Below are the code and all the weights of a small trained network. Each question names an input and a class and asks about switching units off, where a switched-off unit gives its printed mean instead of its output.

import numpy as np


def w(rows, s, z=0):
    codes = np.array(rows[::2]) - 128.0
    scale = np.full(codes.shape[1], s)
    scale[-1] = z or s
    return codes * scale


def f(y):
    return np.maximum(y, 0)


def log_softmax(a):
    a = a - a.max(-1, keepdims=True)
    return a - np.log(np.exp(a).sum(-1, keepdims=True))


def net(x, mask):
    res = np.array(x, float).reshape(1, 8) / 4 @ E
    y = f(res @ A[0][:, :-1].T + A[0][:, -1])
    res = res + np.where(mask, y, B[0][:, -1]) @ B[0][:, :-1]
    return log_softmax(res[-1] @ U[:, :-1].T + U[:, -1])


A, B = {}, {}
E = w([
[159,66,211,85,112,142,184],'x0',
[212,181,247,123,178,156,130],'x1',
[200,50,45,55,97,130,161],'x2',
[23,72,189,136,88,64,175],'x3',
[184,161,123,213,79,218,163],'x4',
[104,193,128,80,25,14,135],'x5',
[122,170,88,59,191,142,230],'x6',
[79,141,112,110,18,221,92],'x7',
],0.011)
A[0] = w([
[135,25,113,99,74,104,172,101],'n1',
[176,179,139,89,133,106,252,122],'n2',
[131,93,126,77,127,108,172,252],'n3',
[156,126,106,127,137,59,101,193],'n4',
[197,145,177,136,127,156,111,183],'n5',
[94,184,128,172,77,138,74,141],'n6',
],0.012,0.0038)
B[0] = w([
[142,54,121,22,66,162,74,234],'n1',
[158,211,134,55,110,124,174,239],'n2',
[126,102,147,35,72,107,136,215],'n3',
[190,106,56,146,186,2,79,211],'n4',
[205,150,180,172,125,189,73,220],'n5',
[24,221,72,179,79,195,82,253],'n6',
],0.0099,0.013)
U = w([
[157,197,163,89,113,126,246,177],'0',
[114,31,171,83,66,138,117,107],'1',
[167,122,248,188,160,202,86,94],'2',
[61,185,122,163,86,127,91,45],'3',
[233,121,64,181,103,97,118,2],'4',
[115,89,110,137,184,46,103,216],'5',
[151,65,36,176,139,222,161,237],'6',
],0.013,0.005)

Each question gives the input, the list of numbers given to net, and the class t.
The units are the neurons (one row each of A and B). Each row of codes is followed by its name. A weight is (code - 128) times the scale printed after its matrix; where a second scale follows, it is the last column's (A, B and U).
mask holds one flag per neuron, in row order. A switched-off neuron (its flag False) gives its mean, the last column of its row in B, instead of its output. The means were averaged over made-up inputs and are rounded, as every weight is.
A unit's drop is (log p(t) with every unit on - log p(t) with that unit switched off) / (log p(t) with every unit on - log p(t) with every unit switched off).
The circuit of an input: a set's keep is (log p(t) with only the set's units on - log p(t) with every unit switched off) / (log p(t) with every unit on - log p(t) with every unit switched off). Starting from all 6 units, units are removed one at a time, each time the one whose removal leaves the highest keep (on an exact tie, the one counted first), for as long as the keep stays at least 0.8.
circuit, biggest first: the units of the circuit, biggest drop first
k most important neurons: the k neurons with the biggest drops, biggest first
drop when u is switched off: that unit's drop, to one decimal
input [3,-2,-5,-1,-8,-4,-4,2], class 5: 4 most important neurons : [n5, n6, n1, n2]
input [5,-1,4,-4,0,-3,0,-6], class 0: circuit, biggest first : [n2]
input [2,-2,-2,4,-4,0,-6,6], class 3: 2 most important neurons : [n6, n3]
input [1,-1,-1,-2,8,-7,4,2], class 2: circuit, biggest first : [n5, n6]
input [-1,2,-8,7,1,-4,-5,-1], class 3: 2 most important neurons : [n6, n5]
input [2,2,3,-2,4,-1,0,8], class 2: 2 most important neurons : [n5, n4]
input [-3,5,-5,7,0,1,-7,-8], class 5: 2 most important neurons : [n4, n2]
input [3,-5,2,3,-4,4,1,-8], class 1: 2 most important neurons : [n1, n3]
input [6,5,5,-2,-2,-6,7,7], class 0: drop when n2 is switched off : 1.9
input [2,0,-2,6,-2,4,-7,-6], class 5: drop when n3 is switched off : 0.0
input [3,-4,7,-2,7,-1,-1,0], class 1: drop when n1 is switched off : 0.3
